Below are the code and all the weights of a small trained network. Each question names an input and a class and asks about switching units off, where a switched-off unit gives its printed mean instead of its output.

import numpy as np


def w(rows, s, z=0):
    codes = np.array(rows[::2]) - 128.0
    scale = np.full(codes.shape[1], s)
    scale[-1] = z or s
    return codes * scale


def norm(h):
    return h / np.sqrt((h * h).mean(-1, keepdims=True) + 1e-5)


def f(y):
    return y / 2 * (1 + np.tanh(0.7978845608 * (y + 0.044715 * y**3)))


def log_softmax(a):
    a = a - a.max(-1, keepdims=True)
    return a - np.log(np.exp(a).sum(-1, keepdims=True))


def net(x, mask):
    res = np.array(x, float).reshape(1, 6) / 4 @ E
    u = 0
    for l in range(4):
        y = f(norm(res) @ A[l][:, :-1].T + A[l][:, -1])
        res = res + np.where(mask[u : u + 4], y, B[l][:, -1]) @ B[l][:, :-1]
        u += 4
    return log_softmax(norm(res)[-1] @ U[:, :-1].T + U[:, -1])


A, B = {}, {}
E = w([
[70,227,49,253,86],'x0',
[80,188,75,67,79],'x1',
[37,57,107,138,226],'x2',
[69,202,144,3,144],'x3',
[43,91,231,171,10],'x4',
[214,73,3,185,33],'x5',
],0.0035)
A[0] = w([
[59,99,163,72,142,2],'0.n1',
[49,89,64,208,146,78],'0.n2',
[38,110,57,91,148,99],'0.n3',
[38,1,106,35,164,77],'0.n4',
],0.0067,0.0042)
B[0] = w([
[2,129,183,120,53,119],'0.n1',
[170,145,110,141,115,240],'0.n2',
[80,90,106,124,130,177],'0.n3',
[108,72,165,81,176,255],'0.n4',
],0.0096,0.0019)
A[1] = w([
[134,71,116,209,43,81],'1.n1',
[116,158,249,152,145,60],'1.n2',
[85,176,154,89,77,1],'1.n3',
[144,118,127,192,79,93],'1.n4',
],0.014,0.0035)
B[1] = w([
[137,76,111,203,29,254],'1.n1',
[4,98,235,109,128,206],'1.n2',
[214,112,109,136,156,155],'1.n3',
[147,51,130,177,118,208],'1.n4',
],0.011,0.0059)
A[2] = w([
[180,162,181,9,39,47],'2.n1',
[21,111,154,89,116,74],'2.n2',
[78,224,90,159,93,6],'2.n3',
[127,146,189,147,148,88],'2.n4',
],0.012,0.0026)
B[2] = w([
[178,64,82,122,176,181],'2.n1',
[57,109,169,103,101,254],'2.n2',
[145,245,146,151,113,132],'2.n3',
[69,109,30,136,88,154],'2.n4',
],0.012,0.0052)
A[3] = w([
[101,186,179,62,183,117],'3.n1',
[247,113,114,57,143,227],'3.n2',
[127,122,57,109,191,187],'3.n3',
[103,84,137,54,162,3],'3.n4',
],0.011,0.00074)
B[3] = w([
[107,67,152,142,22,224],'3.n1',
[164,90,75,103,244,252],'3.n2',
[156,127,162,2,80,195],'3.n3',
[94,172,143,155,230,254],'3.n4',
],0.0088,0.0038)
U = w([
[155,87,105,211,40,207],'0',
[168,108,96,68,189,171],'1',
[9,102,200,89,118,179],'2',
[131,219,113,126,99,1],'3',
],0.013,0.0042)

Each question gives the input, the list of numbers given to net, and the class t.
The units are the neurons (one row each of A and B). Each row of codes is followed by its name. A weight is (code - 128) times the scale printed after its matrix; where a second scale follows, it is the last column's (A, B and U).
mask holds one flag per neuron, layer by layer. A switched-off neuron (its flag False) gives its mean, the last column of its row in B, instead of its output. The means were averaged over made-up inputs and are rounded, as every weight is.
A unit's drop is (log p(t) with every unit on - log p(t) with that unit switched off) / (log p(t) with every unit on - log p(t) with every unit switched off).
The circuit of an input: a set's keep is (log p(t) with only the set's units on - log p(t) with every unit switched off) / (log p(t) with every unit on - log p(t) with every unit switched off). Starting from the 12 units with the biggest drops (on a tie, the unit counted first), units are removed one at a time, each time the one whose removal leaves the highest keep (on an exact tie, the one counted first), for as long as the keep stays at least 0.8.
circuit, biggest first: the units of the circuit, biggest drop first
top k neurons: the k neurons with the biggest drops, biggest first
k most important neurons of layer l: the k neurons of layer l with the biggest drops, biggest first
drop of u: that unit's drop, to one decimal
input [5,3,5,-1,-7,3], class 1: circuit, biggest first => (1.n1)
input [6,-1,8,-2,-3,-4], class 1: circuit, biggest first => (1.n2, 1.n1)
input [4,-7,1,0,-4,0], class 1: circuit, biggest first => (1.n2, 1.n1)
input [-1,2,2,1,5,3], class 0: top 3 neurons => (1.n2, 2.n2, 1.n1)
input [-4,-6,-5,-2,-7,5], class 1: top 2 neurons => (3.n2, 1.n1)
input [5,5,-5,3,-4,0], class 3: top 3 neurons => (2.n3, 0.n4, 0.n1)
input [6,-4,3,1,8,-1], class 0: 2 most important neurons of layer 1 => (1.n1, 1.n4)
input [1,-5,7,-4,-1,-1], class 1: top 3 neurons => (1.n1, 1.n2, 2.n2)
input [5,7,5,-6,-3,-5], class 3: top 2 neurons => (1.n2, 2.n3)
input [-5,8,-2,7,-6,-6], class 1: top 2 neurons => (2.n1, 1.n2)
input [0,-1,8,-1,-5,1], class 1: top 2 neurons => (1.n2, 2.n2)
input [1,4,0,4,-4,7], class 3: 3 most important neurons of layer 1 => (1.n3, 1.n4, 1.n1)
input [5,4,-2,4,1,2], class 3: 2 most important neurons of layer 0 => (0.n4, 0.n1)
input [6,6,0,0,6,-3], class 0: circuit, biggest first => (1.n3)
input [0,6,8,-4,-5,0], class 1: top 2 neurons => (1.n2, 0.n2)
input [8,-3,-7,3,-8,0], class 3: drop of 2.n3 => 0.2
input [0,-3,0,8,8,5], class 0: drop of 1.n3 => 0.8
input [-1,-3,-3,-4,-5,1], class 1: drop of 1.n1 => 0.5
